Below is a small trained network, with its code and all its weights. Each question gives an input and a class and asks what happens when units are switched off, that is, made to give their printed mean instead of their output.

import numpy as np


def w(rows, s, z=0):
    codes = np.array(rows[::2]) - 128.0
    scale = np.full(codes.shape[1], s)
    scale[-1] = z or s
    return codes * scale


def norm(h):
    return h / np.sqrt((h * h).mean(-1, keepdims=True) + 1e-5)


def f(y):
    return y / 2 * (1 + np.tanh(0.7978845608 * (y + 0.044715 * y**3)))


def log_softmax(a):
    a = a - a.max(-1, keepdims=True)
    return a - np.log(np.exp(a).sum(-1, keepdims=True))


def net(x, mask):
    res = np.array(x, float).reshape(1, 5) / 4 @ E
    u = 0
    for l in range(3):
        y = f(norm(res) @ A[l][:, :-1].T + A[l][:, -1])
        res = res + np.where(mask[u : u + 11], y, B[l][:, -1]) @ B[l][:, :-1]
        u += 11
    return log_softmax(norm(res)[-1] @ U[:, :-1].T + U[:, -1])


A, B = {}, {}
E = w([
[210,122,121],'x0',
[108,2,226],'x1',
[106,129,129],'x2',
[117,129,129],'x3',
[143,51,74],'x4',
],0.0093)
A[0] = w([
[177,162,145,153],'0.n0',
[108,38,197,90],'0.n1',
[18,156,79,101],'0.n2',
[207,48,36,57],'0.n3',
[95,110,121,115],'0.n4',
[161,202,149,117],'0.n5',
[170,176,182,61],'0.n6',
[144,1,26,3],'0.n7',
[183,171,198,114],'0.n8',
[110,36,51,13],'0.n9',
[86,21,43,28],'0.n10',
],0.012,0.0046)
B[0] = w([
[204,152,145,178],'0.n0',
[152,152,47,252],'0.n1',
[62,80,136,207],'0.n2',
[184,102,253,240],'0.n3',
[107,159,119,133],'0.n4',
[179,151,136,196],'0.n5',
[106,133,179,147],'0.n6',
[77,164,254,231],'0.n7',
[147,162,154,178],'0.n8',
[71,138,226,178],'0.n9',
[95,168,191,203],'0.n10',
],0.0098,0.0045)
A[1] = w([
[89,123,106,58],'1.n0',
[74,167,94,38],'1.n1',
[90,125,200,31],'1.n2',
[93,136,105,108],'1.n3',
[95,101,151,83],'1.n4',
[129,53,184,125],'1.n5',
[122,43,158,76],'1.n6',
[63,88,85,100],'1.n7',
[249,108,105,253],'1.n8',
[147,170,50,158],'1.n9',
[124,184,181,73],'1.n10',
],0.015,0.0023)
B[1] = w([
[102,133,169,138],'1.n0',
[102,94,105,163],'1.n1',
[190,166,144,219],'1.n2',
[38,60,147,142],'1.n3',
[151,134,80,163],'1.n4',
[166,116,2,226],'1.n5',
[126,195,58,190],'1.n6',
[187,98,154,184],'1.n7',
[52,40,131,255],'1.n8',
[200,75,93,193],'1.n9',
[167,129,154,207],'1.n10',
],0.0092,0.006)
A[2] = w([
[182,115,146,159],'2.n0',
[179,170,180,158],'2.n1',
[206,87,86,139],'2.n2',
[255,145,166,56],'2.n3',
[205,67,56,67],'2.n4',
[126,123,136,3],'2.n5',
[160,115,119,144],'2.n6',
[58,155,173,61],'2.n7',
[146,175,206,156],'2.n8',
[146,183,65,85],'2.n9',
[194,109,107,78],'2.n10',
],0.014,0.0028)
B[2] = w([
[129,28,77,184],'2.n0',
[148,93,237,215],'2.n1',
[86,19,125,217],'2.n2',
[59,11,160,254],'2.n3',
[100,136,50,228],'2.n4',
[104,190,130,113],'2.n5',
[105,108,102,153],'2.n6',
[34,76,83,151],'2.n7',
[80,124,254,219],'2.n8',
[97,104,28,149],'2.n9',
[169,80,118,174],'2.n10',
],0.0056,0.0079)
U = w([
[154,120,68,133],'0',
[108,113,184,211],'1',
[95,109,180,141],'2',
[116,110,184,140],'3',
[130,143,253,1],'4',
],0.015,0.0055)

Each question gives the input, the list of numbers given to net, and the class t.
The units are the neurons (one row each of A and B). Each row of codes is followed by its name. A weight is (code - 128) times the scale printed after its matrix; where a second scale follows, it is the last column's (A, B and U).
mask holds one flag per neuron, layer by layer. A switched-off neuron (its flag False) gives its mean, the last column of its row in B, instead of its output. The means were averaged over made-up inputs and are rounded, as every weight is.
A unit's drop is (log p(t) with every unit on - log p(t) with that unit switched off) / (log p(t) with every unit on - log p(t) with every unit switched off).
The circuit of an input: a set's keep is (log p(t) with only the set's units on - log p(t) with every unit switched off) / (log p(t) with every unit on - log p(t) with every unit switched off). Starting from the 12 units with the biggest drops (on a tie, the unit counted first), units are removed one at a time, each time the one whose removal leaves the highest keep (on an exact tie, the one counted first), for as long as the keep stays at least 0.8.
units of the circuit, in order: the units of the circuit, biggest drop first
top k neurons: the k neurons with the biggest drops, biggest first
k most important neurons of layer l: the k neurons of layer l with the biggest drops, biggest first
drop when u is switched off: that unit's drop, to one decimal
input [5,-6,5,6,8], class 4: top neuron => (0.n3)
input [6,8,5,3,6], class 0: units of the circuit, in order => (1.n5; 1.n6)
input [-3,-7,6,-4,-7], class 0: top 2 neurons => (0.n3; 0.n7)
input [6,8,2,8,4], class 0: units of the circuit, in order => (1.n5; 0.n1; 1.n6)
input [-5,7,-4,1,7], class 0: units of the circuit, in order => (1.n5; 0.n1; 1.n6)
input [-7,1,-4,6,8], class 4: units of the circuit, in order => (0.n7; 0.n10; 1.n2)
input [-6,-6,-5,-3,-6], class 0: top 3 neurons => (0.n3; 0.n7; 0.n9)
input [1,5,0,1,8], class 4: 3 most important neurons of layer 0 => (0.n7; 0.n10; 0.n9)
input [1,-7,4,0,-7], class 0: top 4 neurons => (0.n3; 0.n7; 0.n9; 0.n10)
input [1,3,2,-6,8], class 4: top 3 neurons => (0.n7; 0.n10; 0.n9)
input [-3,-6,6,5,0], class 0: top 2 neurons => (0.n7; 1.n9)
input [1,8,7,1,-8], class 0: top 2 neurons => (1.n5; 0.n7)
input [6,-6,6,8,8], class 1: drop when 0.n3 is switched off => 0.2
input [-4,8,1,7,3], class 0: drop when 1.n6 is switched off => 0.1
input [-3,-1,-5,-2,7], class 4: drop when 0.n7 is switched off => 0.0
input [-2,5,0,1,8], class 4: drop when 0.n10 is switched off => 1.6
